Here is a tiny trained network, its code and every weight. The questions are about switching its units off for an input and a class, where a switched-off unit gives its printed mean instead of its output.

import numpy as np


def w(rows, s, z=0):
    codes = np.array(rows[::2]) - 128.0
    scale = np.full(codes.shape[1], s)
    scale[-1] = z or s
    return codes * scale


def f(y):
    return np.maximum(y, 0)


def log_softmax(a):
    a = a - a.max(-1, keepdims=True)
    return a - np.log(np.exp(a).sum(-1, keepdims=True))


def net(x, mask):
    res = np.array(x, float).reshape(1, 6) / 4 @ E
    y = f(res @ A[0][:, :-1].T + A[0][:, -1])
    res = res + np.where(mask, y, B[0][:, -1]) @ B[0][:, :-1]
    return log_softmax(res[-1] @ U[:, :-1].T + U[:, -1])


A, B = {}, {}
E = w([
[130,130,128],'x0',
[247,129,61],'x1',
[128,127,128],'x2',
[121,1,123],'x3',
[167,126,246],'x4',
[126,129,128],'x5',
],0.0088)
A[0] = w([
[174,92,202,60],'N1',
[175,100,114,70],'N2',
[177,89,105,94],'N3',
[145,215,136,66],'N4',
[188,160,109,89],'N5',
[90,137,82,96],'N6',
[112,127,99,84],'N7',
[118,130,114,232],'N8',
[112,249,128,60],'N9',
[143,134,179,65],'N10',
[175,110,80,66],'N11',
[91,123,67,72],'N12',
[124,30,112,76],'N13',
[69,125,63,47],'N14',
[178,202,125,77],'N15',
[173,90,105,100],'N16',
[109,132,95,86],'N17',
[166,49,157,170],'N18',
[79,108,151,84],'N19',
[94,170,142,128],'N20',
[149,102,200,126],'N21',
[97,157,141,108],'N22',
[103,71,131,65],'N23',
[211,151,101,254],'N24',
[120,126,115,250],'N25',
[33,146,153,93],'N26',
[97,73,75,146],'N27',
[125,67,140,191],'N28',
[77,79,142,100],'N29',
[36,89,149,83],'N30',
[93,94,49,146],'N31',
[116,149,102,143],'N32',
],0.016,0.0077)
B[0] = w([
[192,193,146,177],'N1',
[127,89,96,158],'N2',
[165,55,66,175],'N3',
[112,174,50,176],'N4',
[135,86,123,170],'N5',
[179,126,179,168],'N6',
[219,160,128,144],'N7',
[89,96,205,204],'N8',
[125,177,73,198],'N9',
[191,143,137,149],'N10',
[159,96,124,172],'N11',
[180,166,147,172],'N12',
[71,198,28,213],'N13',
[199,152,155,178],'N14',
[108,121,74,177],'N15',
[151,58,66,174],'N16',
[207,142,184,148],'N17',
[72,191,122,227],'N18',
[170,81,114,176],'N19',
[90,101,95,170],'N20',
[179,163,177,190],'N21',
[134,48,22,157],'N22',
[144,139,54,174],'N23',
[79,48,176,245],'N24',
[1,144,252,218],'N25',
[167,27,124,214],'N26',
[122,196,162,218],'N27',
[66,212,114,223],'N28',
[124,86,41,199],'N29',
[177,58,91,224],'N30',
[169,179,208,223],'N31',
[123,129,155,161],'N32',
],0.0077,0.011)
U = w([
[81,196,31,117],'0',
[178,2,78,5],'1',
[215,200,202,69],'2',
[54,131,176,253],'3',
[45,126,180,214],'4',
],0.0097,0.0053)

Each question gives the input, the list of numbers given to net, and the class t.
The units are the neurons (one row each of A and B). Each row of codes is followed by its name. A weight is (code - 128) times the scale printed after its matrix; where a second scale follows, it is the last column's (A, B and U).
mask holds one flag per neuron, in row order. A switched-off neuron (its flag False) gives its mean, the last column of its row in B, instead of its output. The means were averaged over made-up inputs and are rounded, as every weight is.
A unit's drop is (log p(t) with every unit on - log p(t) with that unit switched off) / (log p(t) with every unit on - log p(t) with every unit switched off).
The circuit of an input: a set's keep is (log p(t) with only the set's units on - log p(t) with every unit switched off) / (log p(t) with every unit on - log p(t) with every unit switched off). Starting from the 12 units with the biggest drops (on a tie, the unit counted first), units are removed one at a time, each time the one whose removal leaves the highest keep (on an exact tie, the one counted first), for as long as the keep stays at least 0.8.
circuit, biggest first: the units of the circuit, biggest drop first
top k neurons: the k neurons with the biggest drops, biggest first
drop of u: that unit's drop, to one decimal
input [6,-1,0,4,8,-5], class 2: circuit, biggest first : N1
input [4,6,-6,8,6,-2], class 0: circuit, biggest first : N18, N13
input [7,-6,-5,4,-8,4], class 2: circuit, biggest first : N31, N14, N12
input [0,-8,5,-6,7,-4], class 1: circuit, biggest first : N26, N22, N28
input [-8,-8,6,-7,-4,0], class 1: circuit, biggest first : N26, N22
input [-1,-3,-4,-7,4,8], class 0: circuit, biggest first : N9, N4
input [0,-1,2,-1,7,-5], class 2: top 2 neurons : N1, N21
input [-3,1,2,6,6,4], class 0: circuit, biggest first : N13, N18, N28, N24
input [7,-7,-6,-1,-3,-4], class 1: circuit, biggest first : N26, N30
input [8,4,5,-6,-4,-4], class 3: top 2 neurons : N24, N13
input [-1,-3,6,6,0,-8], class 0: circuit, biggest first : N13, N24
input [-6,-8,-6,8,-7,7], class 0: top 3 neurons : N13, N27, N28
input [-3,-2,7,-8,2,6], class 0: top 2 neurons : N9, N4
input [0,5,4,-4,-4,-6], class 1: circuit, biggest first : N28
input [-3,-6,-2,-2,7,-5], class 2: top 4 neurons : N21, N1, N24, N10
input [-1,-6,4,-6,3,-1], class 0: top 3 neurons : N9, N24, N4
input [7,5,-8,-4,-2,6], class 4: top 2 neurons : N24, N30
input [-3,3,-3,7,-7,-5], class 0: drop of N7 : -0.1
input [2,-8,-8,5,-2,-2], class 1: drop of N27 : 0.0
input [-4,8,-1,-5,-3,8], class 1: top neuron : N24
input [0,2,6,-3,-6,-3], class 2: drop of N12 : 0.1
